Below are the code and all the weights of a small trained network. Each question names an input and a class and asks about switching units off, where a switched-off unit gives its printed mean instead of its output.

import numpy as np


def w(rows, s, z=0):
    codes = np.array(rows[::2]) - 128.0
    scale = np.full(codes.shape[1], s)
    scale[-1] = z or s
    return codes * scale


def f(y):
    return y / 2 * (1 + np.tanh(0.7978845608 * (y + 0.044715 * y**3)))


def log_softmax(a):
    a = a - a.max(-1, keepdims=True)
    return a - np.log(np.exp(a).sum(-1, keepdims=True))


def net(x, mask):
    res = np.array(x, float).reshape(1, 7) / 4 @ E
    y = f(res @ A[0][:, :-1].T + A[0][:, -1])
    res = res + np.where(mask, y, B[0][:, -1]) @ B[0][:, :-1]
    return log_softmax(res[-1] @ U[:, :-1].T + U[:, -1])


A, B = {}, {}
E = w([
[128,111,190,131,58,94,130,28,48,164],'x0',
[146,131,152,156,136,240,143,157,154,161],'x1',
[174,195,138,121,105,199,74,6,170,177],'x2',
[151,65,15,62,191,128,122,2,82,159],'x3',
[158,173,59,88,55,124,46,193,64,202],'x4',
[233,144,110,76,129,75,85,156,181,9],'x5',
[168,177,48,75,104,132,162,61,206,233],'x6',
],0.0089)
A[0] = w([
[142,76,72,120,196,73,148,160,112,72,255],'neuron 1',
[111,128,222,117,56,85,123,139,88,84,165],'neuron 2',
[214,131,94,113,144,141,90,206,187,6,85],'neuron 3',
[38,26,178,207,189,175,183,140,114,76,144],'neuron 4',
[137,187,230,215,115,160,188,193,247,116,61],'neuron 5',
[139,126,216,147,75,82,106,127,44,64,251],'neuron 6',
],0.012,0.00064)
B[0] = w([
[122,132,85,135,141,54,186,166,107,105,212],'neuron 1',
[167,117,172,216,98,81,98,130,146,157,192],'neuron 2',
[175,118,132,69,157,174,56,119,161,62,254],'neuron 3',
[115,23,173,122,207,218,155,133,109,147,221],'neuron 4',
[72,252,163,129,92,178,189,141,122,95,247],'neuron 5',
[160,90,174,190,88,56,73,118,130,130,205],'neuron 6',
],0.014,0.017)
U = w([
[105,60,160,134,176,165,169,150,98,127,175],'0',
[132,99,48,102,138,63,167,140,99,136,53],'1',
[154,113,170,178,88,84,91,148,113,124,88],'2',
[135,167,44,89,82,146,116,70,112,247,255],'3',
[180,133,102,63,140,136,68,161,156,58,81],'4',
[112,207,174,125,101,166,152,163,138,100,138],'5',
],0.011,0.0031)

Each question gives the input, the list of numbers given to net, and the class t.
The units are the neurons (one row each of A and B). Each row of codes is followed by its name. A weight is (code - 128) times the scale printed after its matrix; where a second scale follows, it is the last column's (A, B and U).
mask holds one flag per neuron, in row order. A switched-off neuron (its flag False) gives its mean, the last column of its row in B, instead of its output. The means were averaged over made-up inputs and are rounded, as every weight is.
A unit's drop is (log p(t) with every unit on - log p(t) with that unit switched off) / (log p(t) with every unit on - log p(t) with every unit switched off).
The circuit of an input: a set's keep is (log p(t) with only the set's units on - log p(t) with every unit switched off) / (log p(t) with every unit on - log p(t) with every unit switched off). Starting from all 6 units, units are removed one at a time, each time the one whose removal leaves the highest keep (on an exact tie, the one counted first), for as long as the keep stays at least 0.8.
units of the circuit, in order: the units of the circuit, biggest drop first
unit that matters most: the unit with the biggest drop
k most important neurons: the k neurons with the biggest drops, biggest first
drop of u: that unit's drop, to one decimal
input [4,-6,-8,-3,-2,5,6], class 2: unit that matters most -> neuron 2
input [-1,-4,4,-3,2,2,6], class 3: units of the circuit, in order -> [neuron 3; neuron 5; neuron 6]
input [-2,2,-5,4,5,-3,6], class 3: units of the circuit, in order -> [neuron 3; neuron 4]
input [7,8,-2,1,-2,4,2], class 2: units of the circuit, in order -> [neuron 5; neuron 4]
input [4,4,6,0,2,-2,-2], class 3: 2 most important neurons -> [neuron 5; neuron 4]
input [0,-4,7,2,-5,4,6], class 3: 2 most important neurons -> [neuron 3; neuron 5]
input [3,-3,6,-8,-4,4,-6], class 2: 2 most important neurons -> [neuron 6; neuron 2]
input [4,0,-2,5,5,-6,-2], class 3: 2 most important neurons -> [neuron 4; neuron 1]
input [2,-5,2,-7,6,7,-2], class 2: 2 most important neurons -> [neuron 2; neuron 6]
input [6,1,-3,-4,-4,5,0], class 2: 2 most important neurons -> [neuron 6; neuron 2]
input [5,0,-5,1,8,7,2], class 2: 2 most important neurons -> [neuron 6; neuron 2]
input [4,3,0,-1,7,0,6], class 3: 2 most important neurons -> [neuron 3; neuron 5]
input [8,-7,5,-5,-6,-8,3], class 2: drop of neuron 3 -> 0.0
input [5,1,8,6,8,4,-3], class 3: units of the circuit, in order -> [neuron 3]
input [3,-4,1,-3,1,-4,2], class 2: drop of neuron 5 -> 0.5
input [-1,-2,-6,8,-2,5,-2], class 1: drop of neuron 1 -> 2.5
